The symbols move the elements like this.
j596: h>j782, d>j721, z>j662, i>j172
j619: h>j501, d>j813, z>j596, i>j293
j669: h>j293, d>j782, z>j418, i>j238
j76: h>j813, d>j482, z>j460, i>j782
j575: h>j21, d>j498, z>j429, i>j168
j398: h>j464, d>j21, z>j296, i>j600
j987: h>j440, d>j344, z>j293, i>j575
j406: h>j131, d>j830, z>j467, i>j354
j440: h>j65, d>j372, z>j278, i>j21
j521: h>j585, d>j594, z>j354, i>j670
j616: h>j618, d>j65, z>j575, i>j464
j778: h>j241, d>j467, z>j464, i>j257
j813: h>j185, d>j238, z>j721, i>j850
j850: h>j987, d>j501, z>j669, i>j191
j830: h>j279, d>j225, z>j95, i>j451
j594: h>j72, d>j896, z>j451, i>j417
j764: h>j830, d>j257, z>j867, i>j325
j257: h>j225, d>j495, z>j608, i>j406
j867: h>j95, d>j608, z>j616, i>j778
j467: h>j325, d>j95, z>j212, i>j495
j418: h>j172, d>j717, z>j796, i>j76
j14: h>j398, d>j575, z>j185, i>j372
j332: h>j418, d>j662, z>j449, i>j962
j600: h>j608, d>j338, z>j440, i>j618
j168: h>j338, d>j398, z>j344, i>j65
j449: h>j796, d>j670, z>j279, i>j72
j962: h>j76, d>j945, z>j72, i>j596
j238: h>j429, d>j484, z>j76, i>j501
j354: h>j745, d>j451, z>j495, i>j537
j325: h>j451, d>j406, z>j778, i>j370
j721: h>j619, d>j76, z>j708, i>j669
j279: h>j896, d>j537, z>j406, i>j521
j241: h>j354, d>j325, z>j978, i>j225
j482: h>j238, d>j172, z>j962, i>j619
j172: h>j484, d>j669, z>j945, i>j813
j782: h>j850, d>j619, z>j717, i>j484
j65: h>j867, d>j600, z>j498, i>j212
j660: h>j962, d>j796, z>j594, i>j708
j191: h>j575, d>j278, z>j238, i>j296
j21: h>j212, d>j616, z>j14, i>j338
j618: h>j467, d>j867, z>j21, i>j978
j372: h>j600, d>j168, z>j987, i>j616
j717: h>j669, d>j596, z>j332, i>j482
j662: h>j717, d>j708, z>j670, i>j945
j501: h>j344, d>j185, z>j782, i>j278
j225: h>j537, d>j370, z>j764, i>j131
j212: h>j778, d>j618, z>j398, i>j123
j896: h>j660, d>j449, z>j131, i>j585
j72: h>j460, d>j660, z>j521, i>j662
j498: h>j616, d>j440, z>j191, i>j398
j293: h>j278, d>j850, z>j172, i>j429
j417: h>j662, d>j585, z>j336, i>j796
j185: h>j296, d>j429, z>j619, i>j987
j95: h>j406, d>j764, z>j618, i>j241
j336: h>j670, d>j745, z>j225, i>j896
j464: h>j978, d>j212, z>j168, i>j608
j745: h>j417, d>j521, z>j370, i>j449
j278: h>j498, d>j987, z>j484, i>j14
j344: h>j372, d>j296, z>j850, i>j498
j495: h>j370, d>j241, z>j123, i>j830
j585: h>j708, d>j72, z>j745, i>j332
j131: h>j594, d>j279, z>j325, i>j745
j945: h>j482, d>j418, z>j660, i>j721
j796: h>j945, d>j332, z>j896, i>j460
j370: h>j336, d>j354, z>j257, i>j279
j429: h>j14, d>j191, z>j813, i>j344
j460: h>j721, d>j962, z>j585, i>j717
j123: h>j257, d>j978, z>j600, i>j95
j708: h>j596, d>j460, z>j417, i>j418
j978: h>j495, d>j778, z>j338, i>j764
j670: h>j332, d>j417, z>j537, i>j660
j451: h>j521, d>j131, z>j241, i>j336
j537: h>j449, d>j336, z>j830, i>j594
j484: h>j191, d>j293, z>j482, i>j185
j338: h>j123, d>j464, z>j372, i>j867
j608: h>j764, d>j123, z>j65, i>j467
j296: h>j168, d>j14, z>j501, i>j440

The rows follow the links: the fewer symbols apart two elements are, the more alike their rows tend to be.

Each row is also shifted at random along 7 hidden directions that mean nothing.

One row for each element, in no order:
Each row stands for one element.
r1: [-14, -107, 1, 93, 20, 123, 208, -97, 60, -105, 150, 8, 111, -3, 58, 46, 48, 4, 39, -60, -38, 21, -79, 148, 90, -109, 346, 53]
r2: [230, 31, 54, -124, -25, 42, -128, 154, 55, 39, 96, 30, -70, -39, -108, 4, 112, -5, -83, 103, 92, -8, 6, -199, 158, -10, -131, 28]
r3: [23, 141, 100, -4, -134, 49, -32, 43, 188, -39, 17, -24, 115, -22, 5, 68, 74, -52, -46, 19, 7, 23, -62, -121, -64, -40, -23, -3]
r4: [-45, -24, -69, 5, -1, 17, -148, 66, -69, 90, -3, -18, 53, 19, 5, 13, -18, -43, 31, 19, 2, -34, 58, -106, -26, -20, -105, -29]
r5: [-88, -66, 126, 67, 81, -98, -10, -89, -132, 14, -240, 16, 12, 7, 25, 44, -119, 92, 0, 18, -15, 32, 209, 171, -179, 63, 38, -142]
r6: [52, 13, -48, 49, -29, 62, -12, -88, -55, 23, 49, -51, 7, -99, -89, 155, -26, 120, 6, 31, 32, -85, 106, 74, 9, 69, 31, -5]
r7: [39, 53, -68, 14, -126, 71, 77, -6, 158, -77, -44, -87, -17, -118, -47, -37, 92, -83, 49, -42, 48, -30, -219, -14, 36, 24, -62, 107]
r8: [-49, 25, -55, 6, 30, 20, 6, 29, -18, 1, 175, -76, -4, 123, -41, -46, -7, 52, 84, 45, 81, -61, 102, -45, 29, -17, -61, -63]
r9: [105, -100, 15, 0, -12, 49, -12, 44, 40, 26, 74, 40, 51, 17, 33, 18, 37, -34, -16, -11, -31, 9, -53, -39, 96, -96, 106, 67]
r10: [-119, -7, -54, 46, -91, 61, -77, -77, 18, -66, -58, -62, -29, 135, -92, -39, -80, -73, 24, 50, 45, 123, -145, 22, -141, -32, -64, 95]
r11: [-162, 120, -7, -62, 12, -57, 37, 8, 16, -108, 41, 42, -15, 73, -31, -85, 42, -14, -4, 17, 74, -12, -46, -75, -208, -34, -147, -78]
r12: [78, 28, 44, -41, 67, -40, 118, -62, -44, 22, -189, 31, -29, -112, 58, 58, -18, 49, -46, -86, -12, 41, 53, 75, 31, 110, 97, -80]
r13: [-135, -49, -82, 94, 33, 57, 61, -60, -48, -37, 17, 42, 44, -54, 121, -22, -2, -75, 105, -91, -85, -74, -64, 172, 48, -14, 140, 64]
r14: [18, -106, 57, 2, 24, -51, 87, 52, 37, -38, -178, 36, 18, -147, 21, -56, 95, -37, -3, -36, -13, -4, -84, 7, -49, -25, -20, 4]
r15: [-22, -27, -14, 105, 16, -21, -9, -65, -74, 13, 184, -18, 39, 156, 0, 85, -124, 134, 95, 77, -45, -61, 184, 82, -78, -22, 69, -23]
r16: [72, 3, 6, 111, -124, 87, 36, 1, 156, 77, 96, -101, 98, -89, 18, 168, -3, 17, 70, -36, -72, -77, 32, 15, 149, 39, 182, 22]
r17: [84, -32, -85, 6, -25, 45, -15, 78, 1, 23, -73, 24, 28, -87, 8, 45, 33, -76, 48, -10, -18, 14, -96, -121, 5, 18, -26, 62]
r18: [164, 36, 6, 18, -53, -44, 73, -60, 42, 41, 41, 70, -42, -178, -3, 240, -39, 135, 27, -54, -53, -178, 79, 109, 38, 140, 144, -1]
r19: [-7, 38, -9, 49, -136, -85, -155, 5, 74, 46, 64, -88, 28, 146, -49, -15, -78, 50, 49, 77, 3, -80, 54, -60, -174, -55, -209, 36]
r20: [38, 35, 50, 13, -63, 95, 78, -90, 74, -60, 22, 11, 47, 123, -44, 178, -71, 12, -59, 17, 1, 183, -57, -9, -75, -20, 242, 2]
r21: [-50, 12, -33, 38, 30, 90, 152, 25, 40, -7, 96, -91, 66, -11, 32, 5, 42, -49, 48, -11, -18, 60, -13, -44, 142, 27, 140, -48]
r22: [-115, 51, 7, -20, 46, 24, 241, -98, 45, -117, -34, -1, 28, -62, 44, -27, 74, -15, -60, -110, 15, 74, -111, 93, -3, 4, 163, -55]
r23: [-157, -50, 62, 3, 86, -40, 101, 42, -4, -94, -73, 1, 76, -83, 10, -127, 141, -23, -2, -1, 45, -21, -1, -24, -107, -70, -71, -100]
r24: [-257, -8, -103, 24, 164, 15, 128, -135, -196, -78, -28, -6, -65, -95, 20, -98, -4, 14, 17, -66, 22, -32, 31, 236, 38, 83, 57, -72]
r25: [-17, 107, 70, 47, -69, -87, 40, -79, 120, -13, 28, 0, 32, -206, 72, 50, 71, 115, 54, -127, 9, -366, 124, 221, -15, 59, -26, -68]
r26: [-60, -85, 90, 93, 48, 107, -10, 3, -3, -16, 174, 33, 93, 79, -17, 126, -19, 37, 38, 63, 12, -12, 161, 65, 44, -56, 256, -81]
r27: [47, 66, -1, 13, -107, -26, -153, -22, 77, 114, 120, 89, -64, -67, 64, 130, -78, -10, -11, -81, -109, -205, 23, 130, 148, 83, 98, 86]
r28: [-175, 58, -43, -25, 114, 7, 160, 12, -46, -57, 70, -121, 82, 28, 68, -191, 99, -16, -19, -5, 16, 73, 17, -63, 30, -59, -63, -101]
r29: [-162, -26, -89, 54, 83, 50, 29, -17, -124, -46, 55, -6, 100, 26, 14, -11, 13, 11, 65, 19, 16, -15, 50, -11, -118, -59, -7, -55]
r30: [-62, 45, -8, 89, -45, 114, 204, -30, 129, -83, 152, -128, 132, -5, 32, 23, 72, -7, 38, -4, -30, 70, -65, -10, 62, -43, 175, 5]
r31: [-76, -74, 5, 6, 87, 34, 118, 20, -22, -74, 103, -9, 115, -22, -4, -48, 129, 45, -16, 11, 53, -29, 37, -43, -36, -128, 30, -83]
r32: [-237, -59, -13, 186, -90, 53, 70, -122, 101, -29, -64, -81, 77, -17, 78, 23, -68, -89, 99, -111, -84, -36, -93, 237, -38, -3, 210, 52]
r33: [-66, 30, 91, -8, 20, 35, -23, 101, 30, -56, 62, -12, 107, 14, -50, -6, 112, 0, -16, 93, 73, 9, 83, -157, -97, -76, -70, -113]
r34: [-95, 53, -45, -6, -13, -24, -100, -38, -64, 26, 73, 42, -47, 4, -18, 39, -59, 21, -48, 12, -37, -60, 36, 49, -38, 44, -35, 7]
r35: [78, 82, -64, -67, -72, 36, -69, 69, 33, -15, 49, 34, -53, -32, -105, 64, 20, -41, -64, 71, 10, 63, -137, -180, -25, 38, -97, 76]
r36: [-1, -69, -36, 93, -31, -31, -156, -45, -65, 88, -33, 69, 9, 25, 98, 50, -137, -23, 65, -36, -127, -80, 34, 132, -28, 5, 39, 112]
r37: [70, 19, 27, 37, -129, -93, -41, 20, 131, 95, -192, -111, 32, -120, 63, -38, 1, -45, -10, -55, -105, -19, -76, -37, -1, 45, -120, 74]
r38: [-15, 31, -84, -65, 43, -8, -55, 76, -29, 63, 21, -55, -98, 11, 13, -164, 32, -69, 52, -42, 66, -77, -5, -33, 172, 46, -159, -6]
r39: [215, -104, 43, -73, 46, -86, -13, -13, -90, 89, -139, 36, -120, -130, -73, 65, -25, 129, -111, -6, 9, -2, 86, 36, 80, 91, -4, -9]
r40: [121, 37, 11, -70, -26, 15, 54, 60, 55, -88, -54, 121, -105, 142, -77, 45, -37, -75, 31, 64, 52, 184, -167, -140, -100, 32, 26, 49]
r41: [7, 9, -36, -6, -1, -91, 35, 39, 6, -15, -22, -45, -34, 75, -26, -86, -17, 32, 64, 58, 6, 15, -13, -78, -118, 4, -170, 5]
r42: [26, 11, -42, 21, 17, -61, 164, 17, 19, -73, 3, -32, -8, -13, -14, -46, 38, 56, 85, 36, 5, -3, -36, -58, -104, 14, -77, 3]
r43: [219, -40, 56, -54, -78, 45, -67, 47, 80, 16, 41, 26, -51, -27, -132, 111, 22, 43, -102, 81, 35, 63, -54, -96, 68, -14, 35, 77]
r44: [-94, -45, 33, -16, 134, 112, 145, -26, -82, -170, 83, 37, -48, 109, -92, -72, 45, 5, 2, 86, 130, 149, -9, 54, 19, -44, 138, -52]
r45: [0, -8, 44, -33, 74, -65, 70, -42, -68, -84, -197, 90, -122, 81, -29, -40, -64, 8, 51, 19, 76, 101, -20, 64, -149, 55, -22, -36]
r46: [-37, 62, 11, -113, -24, -70, -118, 4, 5, 66, 12, -3, -10, 28, -1, -74, 15, -15, -161, -41, 10, -2, -10, -70, -7, -41, -125, -33]
r47: [19, 16, -71, -85, 92, -61, 90, 10, -93, -3, -100, 106, -160, -121, 7, -15, -12, -22, -21, -48, -28, 25, -81, 17, 58, 150, 0, 3]
r48: [-78, -13, -77, -22, 184, -63, -40, 47, -227, 48, 94, 46, -39, 115, 77, -116, -52, 36, 52, 41, -31, -29, 169, -16, 21, 1, -100, -66]
r49: [160, 2, 20, 41, -111, 42, 35, -8, 117, -18, 115, -72, 160, 4, -23, 101, 56, 84, -46, 42, -22, 8, -17, -116, -68, -127, 23, 59]
r50: [57, 57, 23, -62, 23, 11, -59, -30, -54, 83, 168, -15, 46, 43, -26, 128, -28, 137, -130, 4, 37, -31, 197, -39, 55, -16, 62, -119]
r51: [80, -20, 54, -12, 64, -42, 107, -34, -4, 2, 9, -26, -22, -317, -10, 3, 145, 156, -50, -76, 51, -249, 143, 166, 156, 70, 2, -71]
r52: [92, 0, 10, -42, -22, 74, 55, -38, 48, 14, 157, 10, 6, -27, -47, 134, 22, 57, -103, -30, 14, 5, 0, 7, 132, -13, 197, -2]
r53: [-31, 31, 34, 49, -83, -99, -85, -56, 26, 36, -34, -125, 140, 41, 39, -58, -17, 90, -68, 19, -54, -24, 67, -35, -193, -109, -198, 2]
r54: [104, -21, -30, 23, -16, -135, 32, 25, 3, 20, -158, 31, -64, -85, 53, -48, -23, 10, 67, -16, -107, -32, -66, 2, -77, 61, -126, 99]
r55: [22, 10, 16, -36, -51, 52, 27, -39, 93, -10, 143, -11, 23, -49, -39, 60, 58, 33, -112, -29, 19, -36, -47, 12, 85, -44, 114, 7]
r56: [151, -15, -26, -48, 33, -12, 106, 30, 24, 38, -22, -18, 17, -123, 109, -76, 94, -13, -30, -86, -66, -10, -59, -26, 174, -4, 14, 45]
r57: [-16, -92, 77, 103, -112, -11, 35, -42, 140, -71, -55, -20, 137, -60, -21, 60, 50, 23, -2, 2, -31, -51, -65, 43, -183, -121, 46, 52]
r58: [48, 9, 71, -3, 25, 44, 43, -20, 55, -44, 19, 58, -73, -98, 46, -26, 61, -21, 55, -66, 35, -118, 7, 184, 202, 55, 116, 33]
r59: [25, -65, -43, 63, 5, 35, -3, 9, -53, 81, -29, -50, 52, -47, -20, 134, -51, 36, 67, -2, -11, -25, 99, -13, 30, 57, 81, -60]
r60: [-76, 20, -77, -9, 3, 21, -66, -42, -41, 11, -14, 44, -103, -76, 41, -43, -32, -99, -22, -65, -54, -33, -103, 125, 138, 82, 34, 96]
r61: [-39, 9, -72, 41, -64, 135, -56, 74, 68, 33, 160, -42, 105, 5, 0, 74, 41, -85, 61, -2, 3, -39, -38, -101, 84, -39, 63, 14]
r62: [15, -43, 24, -74, 49, -60, -125, -13, -77, 116, 42, 18, -76, -26, -10, -30, -24, 63, -133, -39, 1, -75, 122, 70, 146, 16, -11, -34]
r63: [14, 4, -96, -45, 110, 24, -69, 108, -146, 45, 139, 75, -6, 79, 56, -63, -6, -44, 43, 50, -30, 3, 50, -123, 83, -29, -56, 7]
r64: [28, 35, 107, 44, -94, 34, -121, -38, 80, -45, 55, 23, 0, 119, -59, 69, -50, 28, 31, 61, 62, -39, 43, 70, -79, -47, 22, 35]
r65: [235, -14, 23, 7, -128, 41, -36, 34, 124, 46, 113, -34, 138, -30, -6, 121, 58, 72, -47, 27, -41, -45, -1, -133, 14, -116, 14, 79]
r66: [-70, -105, -33, 130, 61, 26, -5, -114, -163, -31, 60, 62, 13, 234, 3, 100, -217, 69, 89, 92, -81, 112, 95, 120, -169, -34, 177, 36]
r67: [-71, 101, -34, -84, 14, -7, 10, 55, 82, -5, 85, 134, -132, -40, 121, -111, 46, -173, 23, -135, -49, -97, -165, 69, 218, 65, 65, 67]
r68: [-115, 60, -101, -87, 93, -54, -74, 33, -152, 21, -68, -70, -58, -79, -42, -176, 65, 2, -41, 3, 105, -54, 58, -67, -13, 44, -321, -87]
r69: [-62, 136, 38, -82, 35, 98, -70, 74, 44, 21, 179, 24, 44, 84, 73, -32, 58, -100, -57, -20, 24, 11, 42, -73, 174, -30, 61, -75]
r70: [93, 49, 71, 20, -70, 104, 8, -3, 113, -87, 128, 50, -14, 99, -70, 121, -1, 8, 62, 64, 75, 5, -21, -2, -2, -23, 123, 26]
r71: [185, -13, 9, 36, -59, 41, 85, -20, 55, 12, 21, -66, 71, 28, -5, 106, -23, 64, -16, 44, -58, 125, -8, -83, 17, -22, 103, 50]
r72: [-61, -48, -4, 90, -49, -10, -106, -16, 15, 141, -43, -67, 27, -1, 70, 43, -107, -47, 54, -58, -87, -70, 69, 99, 93, 49, 68, 2]
r73: [70, 45, 90, 19, -3, 62, 14, 22, 49, 36, 46, 27, 43, -63, 51, 135, 18, 19, 8, -16, -19, -36, 114, 40, 130, 55, 183, -65]
r74: [-8, 37, -53, 35, -20, 112, -9, 17, 27, -7, 300, -87, 38, 172, -92, 62, -11, 68, 83, 85, 104, -47, 105, -73, 57, -41, 33, -46]
r75: [106, 35, 32, -117, 91, -6, 114, 101, 12, -99, -104, 39, -108, -137, -40, -128, 158, -35, -11, 11, 116, 26, -86, -76, 88, 42, -131, -15]
r76: [-232, 10, 114, 53, -17, -23, -24, -12, 55, -93, -115, -10, 74, 49, 25, -89, 18, -85, -6, 23, -3, 50, -23, 37, -187, -72, -37, -51]
r77: [64, 24, -41, 38, -70, 9, -34, -34, 58, 69, 17, -96, -22, -129, -8, 32, 14, 56, 70, -68, 34, -214, 67, 104, 115, 67, -54, 16]

Some elements, each with its row:
j867 r44
j616 r52
j670 r42
j417 r15
j745 r38
j467 r45
j778 r70
j241 r18
j662 r13
j619 r53
j95 r25
j782 r71
j279 r10
j325 r27
j440 r12
j896 r19
j449 r41
j708 r29
j600 r62
j336 r77
j596 r72
j594 r8
j406 r47
j370 r60

Row, symbols taken left to right, then the row they reach:
r58 i i d i d: r24
r51 z h h h i: r34
r61 z d h d: r59
r2 h d i i z d: r11
r35 i z d d i: r6
r43 z d z h: r22
r36 d d d d h d: r37
r40 i i i h h: r66
r64 d z i d d z: r39
r17 z h d z d: r48
r4 z d i h i: r30
r68 z z z i: r75

